Here is a tiny trained network, its code and every weight. The questions are about switching its units off for an input and a target symbol, where a switched-off unit gives its printed mean instead of its output.

import numpy as np


def w(rows, s, z=0):
    codes = np.array(rows[::2]) - 128.0
    scale = np.full(codes.shape[1], s)
    scale[-1] = z or s
    return codes * scale


def f(y):
    return y / 2 * (1 + np.tanh(0.7978845608 * (y + 0.044715 * y**3)))


def softmax(a):
    e = np.exp(a - a.max(-1, keepdims=True))
    return e / e.sum(-1, keepdims=True)


def log_softmax(a):
    a = a - a.max(-1, keepdims=True)
    return a - np.log(np.exp(a).sum(-1, keepdims=True))


def net(x, mask):
    ids = ['Φαβγδεζηλμξστψω'.index(c) for c in x.split()]
    T = len(ids)
    res = E[ids] + P[:T]
    u = 0
    for l in range(2):
        q, k, v = (res @ M[l].T for M in (Q, K, V))
        z = softmax(np.where(np.tri(T) > 0, q @ k.T / 4**0.5, -1e9)) @ v
        res = res + np.where(mask[u], z, O[l][:, -1]) @ O[l][:, :-1]
        u += 1
        y = f(res @ A[l][:, :-1].T + A[l][:, -1])
        res = res + np.where(mask[u : u + 8], y, B[l][:, -1]) @ B[l][:, :-1]
        u += 8
    return log_softmax(res[-1] @ U[:, :-1].T + U[:, -1])


Q, K, V, O, A, B = {}, {}, {}, {}, {}, {}
E = w([
[154,141,96],'Φ',
[133,137,120],'α',
[119,141,217],'β',
[82,177,181],'γ',
[140,141,98],'δ',
[148,130,113],'ε',
[135,192,163],'ζ',
[91,227,126],'η',
[180,95,141],'λ',
[179,126,99],'μ',
[156,84,204],'ξ',
[149,79,129],'σ',
[136,106,157],'τ',
[74,92,254],'ψ',
[166,42,192],'ω',
],0.0092)
P = w([
[96,110,124],'0',
[204,162,152],'1',
[68,87,113],'2',
[223,185,175],'3',
[54,85,113],'4',
[233,200,187],'5',
[43,90,115],'6',
[244,217,202],'7',
[22,100,103],'8',
[253,238,207],'9',
],0.0047)
Q[0] = w([
[116,157,140],'L0H1',
[62,253,201],'L0H1',
[157,91,82],'L0H1',
[106,176,169],'L0H1',
],0.015)
K[0] = w([
[146,153,142],'L0H1',
[180,252,201],'L0H1',
[143,82,89],'L0H1',
[124,157,169],'L0H1',
],0.017)
V[0] = w([
[37,105,36],'L0H1',
[135,190,138],'L0H1',
[108,127,105],'L0H1',
[184,253,157],'L0H1',
],0.0063)
O[0] = w([
[127,2,89,2],'L0H1',
[126,143,189,166],'L0H1',
[130,100,123,100],'L0H1',
[145,181,237,228],'L0H1',
],0.0078,0.002)
A[0] = w([
[176,193,2,98],'L0N1',
[9,163,199,133],'L0N2',
[106,122,45,99],'L0N3',
[130,126,104,121],'L0N4',
[32,176,29,2],'L0N5',
[118,132,73,66],'L0N6',
[218,26,139,124],'L0N7',
[114,135,67,82],'L0N8',
],0.009,0.0029)
B[0] = w([
[158,73,217,123],'L0N1',
[229,20,4,253],'L0N2',
[94,62,90,106],'L0N3',
[122,125,119,111],'L0N4',
[199,148,117,101],'L0N5',
[118,112,102,94],'L0N6',
[30,201,156,144],'L0N7',
[121,101,94,97],'L0N8',
],0.011,0.0032)
Q[1] = w([
[121,134,67],'L1H1',
[248,234,243],'L1H1',
[82,104,106],'L1H1',
[58,86,184],'L1H1',
],0.012)
K[1] = w([
[124,148,150],'L1H1',
[253,142,82],'L1H1',
[97,127,130],'L1H1',
[88,100,94],'L1H1',
],0.016)
V[1] = w([
[170,36,122],'L1H1',
[180,126,99],'L1H1',
[123,194,103],'L1H1',
[136,78,252],'L1H1',
],0.018)
O[1] = w([
[241,20,108,222],'L1H1',
[197,172,140,254],'L1H1',
[83,234,132,120],'L1H1',
[148,8,249,150],'L1H1',
],0.014,0.0044)
A[1] = w([
[89,108,114,181],'L1N1',
[40,124,129,178],'L1N2',
[82,41,33,106],'L1N3',
[156,31,215,195],'L1N4',
[130,31,49,171],'L1N5',
[180,129,254,109],'L1N6',
[141,158,39,162],'L1N7',
[124,197,106,254],'L1N8',
],0.0091,0.0057)
B[1] = w([
[68,168,68,136],'L1N1',
[148,188,85,147],'L1N2',
[82,212,173,145],'L1N3',
[174,235,193,250],'L1N4',
[3,45,107,189],'L1N5',
[66,37,82,212],'L1N6',
[149,94,213,161],'L1N7',
[104,146,6,175],'L1N8',
],0.019,0.014)
U = w([
[126,137,133,75],'Φ',
[100,60,41,83],'α',
[120,119,162,61],'β',
[113,34,198,56],'γ',
[87,111,120,111],'δ',
[111,140,125,132],'ε',
[144,123,130,124],'ζ',
[212,41,90,253],'η',
[189,215,92,144],'λ',
[128,166,153,159],'μ',
[232,178,223,214],'ξ',
[59,156,121,107],'σ',
[118,159,150,220],'τ',
[71,144,192,82],'ψ',
[129,255,194,8],'ω',
],0.0053,0.0036)

Each question gives the input, a string of symbols that net reads in full, and the target symbol t.
The units are the heads (4 rows each of Q, K, V and O) and the neurons (one row each of A and B). Each row of codes is followed by its name. A weight is (code - 128) times the scale printed after its matrix; where a second scale follows, it is the last column's (O, A, B and U).
mask holds one flag per unit, layer by layer, with each layer's heads first. A switched-off unit (its flag False) gives its mean, the last column of its rows in O or B, instead of its output. The means were averaged over made-up inputs and are rounded, as every weight is.
A unit's drop is (log p(t) with every unit on - log p(t) with that unit switched off) / (log p(t) with every unit on - log p(t) with every unit switched off).
The circuit of an input: a set's keep is (log p(t) with only the set's units on - log p(t) with every unit switched off) / (log p(t) with every unit on - log p(t) with every unit switched off). Starting from the 12 units with the biggest drops (on a tie, the unit counted first), units are removed one at a time, each time the one whose removal leaves the highest keep (on an exact tie, the one counted first), for as long as the keep stays at least 0.8.
units of the circuit, in order: the units of the circuit, biggest drop first
most important unit: the unit with the biggest drop
top k neurons: the k neurons with the biggest drops, biggest first
k most important neurons of layer l: the k neurons of layer l with the biggest drops, biggest first
input λ Φ ω α Φ, target ω: 3 most important neurons of layer 0 : L0N2, L0N3, L0N7
input ζ η τ δ σ σ, target λ: units of the circuit, in order : L1H1, L1N5, L1N8
input ω μ ω δ ψ β ω τ ε, target ω: units of the circuit, in order : L1H1, L1N3, L1N4
input δ λ γ η τ δ λ μ γ ζ, target α: top 3 neurons : L1N4, L1N6, L1N8
input λ ψ γ γ δ δ δ η σ τ, target λ: top 2 neurons : L0N2, L0N1
input μ ψ ω Φ, target γ: units of the circuit, in order : L1N5, L1H1, L0N2
input σ δ ψ δ β ψ δ λ η σ, target λ: top 4 neurons : L0N5, L1N8, L0N2, L1N6
input γ δ δ σ γ ω α λ, target η: units of the circuit, in order : L1N4, L1H1, L0N2, L0N7
input τ ψ σ η λ ε, target λ: top 3 neurons : L0N2, L1N5, L1N8
input σ λ τ λ δ γ Φ γ η, target η: units of the circuit, in order : L1N4, L0H1, L0N2
input δ ω ω α ξ, target ω: top 2 neurons : L0N2, L0N7
input ε γ ε ψ σ τ, target γ: top 2 neurons : L1N6, L1N5
input δ Φ ω ψ ω ξ Φ ε, target γ: most important unit : L1N6
input β Φ λ μ ξ τ, target ξ: units of the circuit, in order : L1N4, L1H1, L0N7, L0N2
input γ β β δ σ ω, target ξ: units of the circuit, in order : L1N4, L1H1
input ε σ ω ζ δ, target ω: top 3 neurons : L0N2, L1N6, L0N7
input δ σ γ σ ω α Φ λ, target η: 4 most important neurons of layer 0 : L0N7, L0N2, L0N1, L0N5
input λ ζ ε δ, target α: units of the circuit, in order : L1N4, L1H1
input Φ δ β ξ ζ σ ε δ τ μ, target α: units of the circuit, in order : L1N4, L1H1
input Φ Φ ψ δ, target γ: top neuron : L1N5
input δ γ ω τ δ ψ ε σ, target γ: top 3 neurons : L1N6, L1N5, L0N2
input ψ γ ε ε ψ, target ψ: top 3 neurons : L1N5, L0N2, L1N3
input δ β σ σ, target ξ: 2 most important neurons of layer 0 : L0N2, L0N3
input δ σ γ β α ψ ζ ξ γ δ, target η: top 2 neurons : L0N2, L1N6
input μ γ Φ σ τ ε Φ ε, target η: most important unit : L1N4
input η τ η δ τ δ λ δ ξ δ, target λ: 2 most important neurons of layer 1 : L1N8, L1N6
input ω η τ η σ δ σ τ ε δ, target λ: top 2 neurons : L0N2, L1N8
input Φ η σ σ ψ α, target γ: 3 most important neurons of layer 1 : L1N5, L1N6, L1N8
